Here is a tiny trained network, its code and every weight. The questions are about switching its units off for an input and a target symbol, where a switched-off unit gives its printed mean instead of its output.

import numpy as np


def w(rows, s, z=0):
    codes = np.array(rows[::2]) - 128.0
    scale = np.full(codes.shape[1], s)
    scale[-1] = z or s
    return codes * scale


def f(y):
    return np.maximum(y, 0)


def softmax(a):
    e = np.exp(a - a.max(-1, keepdims=True))
    return e / e.sum(-1, keepdims=True)


def log_softmax(a):
    a = a - a.max(-1, keepdims=True)
    return a - np.log(np.exp(a).sum(-1, keepdims=True))


def net(x, mask):
    ids = ['ΘΛΞΦΨΩβδημπτ'.index(c) for c in x.split()]
    T = len(ids)
    res = E[ids] + P[:T]
    u = 0
    for l in range(2):
        r = res
        for j in range(2):
            rows = slice(3 * j, 3 * j + 3)
            q, k, v = (r @ M[l][rows].T for M in (Q, K, V))
            z = softmax(np.where(np.tri(T) > 0, q @ k.T / 3**0.5, -1e9)) @ v
            o = O[l][rows]
            res = res + np.where(mask[u + j], z, o[:, -1]) @ o[:, :-1]
        u += 2
        y = f(res @ A[l][:, :-1].T + A[l][:, -1])
        res = res + np.where(mask[u : u + 8], y, B[l][:, -1]) @ B[l][:, :-1]
        u += 8
    return log_softmax(res[-1] @ U[:, :-1].T + U[:, -1])


Q, K, V, O, A, B = {}, {}, {}, {}, {}, {}
E = w([
[194,122,163,109],'Θ',
[121,66,237,131],'Λ',
[101,135,123,217],'Ξ',
[59,111,4,152],'Φ',
[58,52,69,162],'Ψ',
[208,74,89,104],'Ω',
[155,173,214,90],'β',
[87,178,143,44],'δ',
[170,123,51,139],'η',
[124,154,88,84],'μ',
[131,66,103,32],'π',
[14,182,99,160],'τ',
],0.019)
P = w([
[249,165,158,126],'0',
[255,160,163,118],'1',
[225,147,161,112],'2',
[196,124,158,97],'3',
[199,131,155,102],'4',
[167,110,149,89],'5',
[154,106,151,86],'6',
[163,114,157,85],'7',
[120,86,146,72],'8',
[114,91,147,71],'9',
[173,131,163,87],'10',
[90,75,147,62],'11',
],0.0047)
Q[0] = w([
[38,2,200,101],'0.h0',
[174,57,229,251],'0.h0',
[133,106,240,123],'0.h0',
[157,168,116,169],'0.h1',
[97,120,163,104],'0.h1',
[134,121,113,140],'0.h1',
],0.021)
K[0] = w([
[55,1,187,128],'0.h0',
[191,77,215,236],'0.h0',
[130,53,230,118],'0.h0',
[115,156,115,144],'0.h1',
[104,113,182,136],'0.h1',
[124,128,103,125],'0.h1',
],0.021)
V[0] = w([
[67,40,114,75],'0.h0',
[181,214,137,174],'0.h0',
[138,145,131,141],'0.h0',
[161,187,70,127],'0.h1',
[203,241,2,91],'0.h1',
[107,66,179,94],'0.h1',
],0.0043)
O[0] = w([
[255,181,141,154,254],'0.h0',
[28,86,122,101,26],'0.h0',
[98,117,125,121,101],'0.h0',
[80,83,117,106,104],'0.h1',
[37,64,116,93,118],'0.h1',
[150,164,140,141,191],'0.h1',
],0.0073,0.0012)
A[0] = w([
[89,128,67,30,160],'0.n0',
[156,227,27,115,104],'0.n1',
[165,176,134,170,92],'0.n2',
[131,105,2,138,1],'0.n3',
[182,130,120,232,16],'0.n4',
[124,82,193,179,24],'0.n5',
[144,100,73,244,77],'0.n6',
[88,99,143,187,60],'0.n7',
],0.0086,0.0038)
B[0] = w([
[192,179,135,120,253],'0.n0',
[146,206,184,173,213],'0.n1',
[133,138,133,181,151],'0.n2',
[123,251,72,218,161],'0.n3',
[90,66,124,103,145],'0.n4',
[177,154,157,200,140],'0.n5',
[61,144,53,162,160],'0.n6',
[114,82,104,103,151],'0.n7',
],0.013,0.0055)
Q[1] = w([
[36,192,207,81],'1.h0',
[116,158,87,99],'1.h0',
[252,208,146,82],'1.h0',
[193,122,97,204],'1.h1',
[214,159,117,52],'1.h1',
[115,203,199,190],'1.h1',
],0.024)
K[1] = w([
[43,246,216,85],'1.h0',
[151,172,185,185],'1.h0',
[221,125,238,241],'1.h0',
[219,114,144,251],'1.h1',
[153,211,66,9],'1.h1',
[114,199,224,196],'1.h1',
],0.019)
V[1] = w([
[73,118,106,81],'1.h0',
[254,140,203,255],'1.h0',
[65,128,76,57],'1.h0',
[108,117,113,97],'1.h1',
[131,79,110,88],'1.h1',
[228,146,252,237],'1.h1',
],0.004)
O[1] = w([
[163,143,154,125,74],'1.h0',
[41,70,49,129,254],'1.h0',
[181,173,182,130,63],'1.h0',
[124,129,123,155,96],'1.h1',
[147,118,152,160,59],'1.h1',
[135,98,142,3,253],'1.h1',
],0.006,0.0054)
A[1] = w([
[73,132,149,201,2],'1.n0',
[104,116,105,88,99],'1.n1',
[93,63,129,101,153],'1.n2',
[62,132,193,190,43],'1.n3',
[77,43,190,179,75],'1.n4',
[177,84,222,128,134],'1.n5',
[113,135,250,101,94],'1.n6',
[231,108,105,167,5],'1.n7',
],0.015,0.0048)
B[1] = w([
[231,99,172,184,239],'1.n0',
[189,120,157,129,198],'1.n1',
[104,172,155,111,210],'1.n2',
[2,103,130,79,216],'1.n3',
[118,134,26,89,173],'1.n4',
[165,146,208,170,220],'1.n5',
[79,47,96,102,254],'1.n6',
[217,112,15,189,169],'1.n7',
],0.02,0.0048)
U = w([
[165,146,217,140,129],'Θ',
[121,106,79,63,230],'Λ',
[127,55,144,146,27],'Ξ',
[104,173,69,144,111],'Φ',
[88,78,78,161,29],'Ψ',
[180,123,137,125,66],'Ω',
[127,88,131,189,112],'β',
[156,252,148,82,137],'δ',
[129,115,120,136,92],'η',
[55,169,145,188,253],'μ',
[132,93,76,137,33],'π',
[136,177,145,171,78],'τ',
],0.011,0.0047)

Each question gives the input, a string of symbols that net reads in full, and the target symbol t.
The units are the heads (3 rows each of Q, K, V and O) and the neurons (one row each of A and B). Each row of codes is followed by its name. A weight is (code - 128) times the scale printed after its matrix; where a second scale follows, it is the last column's (O, A, B and U).
mask holds one flag per unit, layer by layer, with each layer's heads first. A switched-off unit (its flag False) gives its mean, the last column of its rows in O or B, instead of its output. The means were averaged over made-up inputs and are rounded, as every weight is.
A unit's drop is (log p(t) with every unit on - log p(t) with that unit switched off) / (log p(t) with every unit on - log p(t) with every unit switched off).
The circuit of an input: a set's keep is (log p(t) with only the set's units on - log p(t) with every unit switched off) / (log p(t) with every unit on - log p(t) with every unit switched off). Starting from the 12 units with the biggest drops (on a tie, the unit counted first), units are removed one at a time, each time the one whose removal leaves the highest keep (on an exact tie, the one counted first), for as long as the keep stays at least 0.8.
circuit, biggest first: the units of the circuit, biggest drop first
most important unit: the unit with the biggest drop
top k neurons: the k neurons with the biggest drops, biggest first
k most important neurons of layer l: the k neurons of layer l with the biggest drops, biggest first
heads that matter: for each layer, one digit per head in row order, 1 if its drop is at least 0.15 and else 0, layers parted by /
input δ τ δ τ τ δ, target Λ: 2 most important neurons of layer 1 : [1.n6 1.n0]
input μ δ δ Θ Ψ Λ Ω Ξ, target Λ: most important unit : 1.h1
input Ψ Ψ δ δ Θ Θ η, target Φ: circuit, biggest first : [0.n3 1.n7 1.n0]
input Θ Λ Ω δ μ τ Ψ τ Θ τ, target δ: circuit, biggest first : [1.h1 0.h1 1.n6]
input δ τ Θ π Λ β β, target Λ: circuit, biggest first : [1.h0 1.h1 0.h1]
input τ τ δ τ Ω η Λ π τ, target Λ: heads that matter : 00 / 01
input Λ μ Λ Λ δ Φ, target Φ: heads that matter : 01 / 01
input Λ τ Θ, target Λ: circuit, biggest first : [1.h0 1.n0]
input τ δ μ β Λ δ τ Ψ δ τ, target δ: top 3 neurons : [0.n5 0.n1 1.n6]
input δ Θ Ξ τ Θ τ τ π Ψ, target β: heads that matter : 10 / 01
input τ π μ τ Λ Θ, target Λ: top 2 neurons : [0.n5 0.n0]
input τ τ τ Ψ η Θ π τ Ω δ Θ Θ, target Θ: heads that matter : 10 / 00
input Θ Ω τ δ Ξ δ τ Ψ Φ, target τ: heads that matter : 00 / 00
input η τ τ π Λ Θ δ τ μ μ, target δ: heads that matter : 01 / 01
input Θ τ τ τ τ δ μ τ π, target Ω: heads that matter : 10 / 00
input δ τ δ, target Λ: heads that matter : 00 / 00
input Θ Λ η π μ τ δ π, target δ: top 2 neurons : [1.n6 1.n2]
input τ Λ δ τ τ τ η Ψ δ π Θ, target δ: 4 most important neurons of layer 1 : [1.n2 1.n6 1.n1 1.n0]
input τ τ Ψ Ψ δ τ Λ, target Λ: top 2 neurons : [1.n4 0.n0]
input μ β τ Θ τ τ Θ Θ μ, target δ: circuit, biggest first : [1.n6 0.n0]
input π Φ Ω Ω, target π: top 2 neurons : [1.n7 0.n3]
